Here is a tiny trained network, its code and every weight. The questions are about switching its units off for an input and a class, where a switched-off unit gives its printed mean instead of its output.

import numpy as np


def w(rows, s, z=0):
    codes = np.array(rows[::2]) - 128.0
    scale = np.full(codes.shape[1], s)
    scale[-1] = z or s
    return codes * scale


def norm(h):
    return h / np.sqrt((h * h).mean(-1, keepdims=True) + 1e-5)


def f(y):
    return np.maximum(y, 0)


def log_softmax(a):
    a = a - a.max(-1, keepdims=True)
    return a - np.log(np.exp(a).sum(-1, keepdims=True))


def net(x, mask):
    res = np.array(x, float).reshape(1, 3) / 4 @ E
    u = 0
    for l in range(3):
        y = f(norm(res) @ A[l][:, :-1].T + A[l][:, -1])
        res = res + np.where(mask[u : u + 5], y, B[l][:, -1]) @ B[l][:, :-1]
        u += 5
    return log_softmax(norm(res)[-1] @ U[:, :-1].T + U[:, -1])


A, B = {}, {}
E = w([
[217,16,52],'x0',
[3,166,33],'x1',
[146,67,58],'x2',
],0.0059)
A[0] = w([
[122,86,3,124],'0.n0',
[152,156,60,135],'0.n1',
[127,81,76,166],'0.n2',
[137,201,160,252],'0.n3',
[26,159,177,95],'0.n4',
],0.015,0.0039)
B[0] = w([
[212,107,231,255],'0.n0',
[228,98,157,174],'0.n1',
[229,249,51,208],'0.n2',
[78,6,2,217],'0.n3',
[81,195,11,221],'0.n4',
],0.008,0.0083)
A[1] = w([
[173,181,21,248],'1.n0',
[174,178,121,152],'1.n1',
[250,56,152,166],'1.n2',
[196,184,111,151],'1.n3',
[84,206,70,109],'1.n4',
],0.011,0.0015)
B[1] = w([
[184,207,253,221],'1.n0',
[133,143,159,172],'1.n1',
[38,133,144,255],'1.n2',
[184,134,174,191],'1.n3',
[198,105,65,176],'1.n4',
],0.008,0.011)
A[2] = w([
[129,179,164,102],'2.n0',
[15,122,108,216],'2.n1',
[7,79,175,113],'2.n2',
[120,83,126,123],'2.n3',
[81,140,149,255],'2.n4',
],0.014,0.0024)
B[2] = w([
[177,172,239,206],'2.n0',
[151,171,147,255],'2.n1',
[41,16,137,213],'2.n2',
[2,25,198,158],'2.n3',
[149,70,83,173],'2.n4',
],0.0099,0.0054)
U = w([
[100,198,7,162],'0',
[45,23,132,5],'1',
[218,173,195,235],'2',
],0.015,0.0023)

Each question gives the input, the list of numbers given to net, and the class t.
The units are the neurons (one row each of A and B). Each row of codes is followed by its name. A weight is (code - 128) times the scale printed after its matrix; where a second scale follows, it is the last column's (A, B and U).
mask holds one flag per neuron, layer by layer. A switched-off neuron (its flag False) gives its mean, the last column of its row in B, instead of its output. The means were averaged over made-up inputs and are rounded, as every weight is.
A unit's drop is (log p(t) with every unit on - log p(t) with that unit switched off) / (log p(t) with every unit on - log p(t) with every unit switched off).
The circuit of an input: a set's keep is (log p(t) with only the set's units on - log p(t) with every unit switched off) / (log p(t) with every unit on - log p(t) with every unit switched off). Starting from the 12 units with the biggest drops (on a tie, the unit counted first), units are removed one at a time, each time the one whose removal leaves the highest keep (on an exact tie, the one counted first), for as long as the keep stays at least 0.8.
units of the circuit, in order: the units of the circuit, biggest drop first
unit that matters most: the unit with the biggest drop
k most important neurons: the k neurons with the biggest drops, biggest first
k most important neurons of layer l: the k neurons of layer l with the biggest drops, biggest first
drop of u: that unit's drop, to one decimal
input [-6,6,7], class 2: units of the circuit, in order : [1.n0]
input [1,-1,-8], class 0: 4 most important neurons of layer 0 : [0.n0; 0.n3; 0.n4; 0.n1]
input [-7,-7,-6], class 0: 4 most important neurons of layer 0 : [0.n0; 0.n3; 0.n4; 0.n2]
input [7,-7,-8], class 1: 2 most important neurons of layer 1 : [1.n0; 1.n2]
input [5,-6,-3], class 1: 2 most important neurons of layer 1 : [1.n2; 1.n0]
input [0,-3,1], class 1: 2 most important neurons : [0.n4; 0.n2]
input [4,-4,-4], class 1: 2 most important neurons : [0.n2; 0.n4]
input [2,-5,-4], class 1: drop of 0.n2 : 0.9
input [-5,-7,5], class 1: drop of 0.n2 : 0.7
input [-2,0,-1], class 0: drop of 0.n4 : 0.2
input [-7,-7,5], class 1: drop of 0.n2 : 1.1
input [-4,-4,7], class 1: 2 most important neurons : [0.n4; 0.n2]
input [1,-3,-4], class 1: 2 most important neurons of layer 0 : [0.n2; 0.n4]
input [3,-8,-6], class 1: unit that matters most : 0.n2
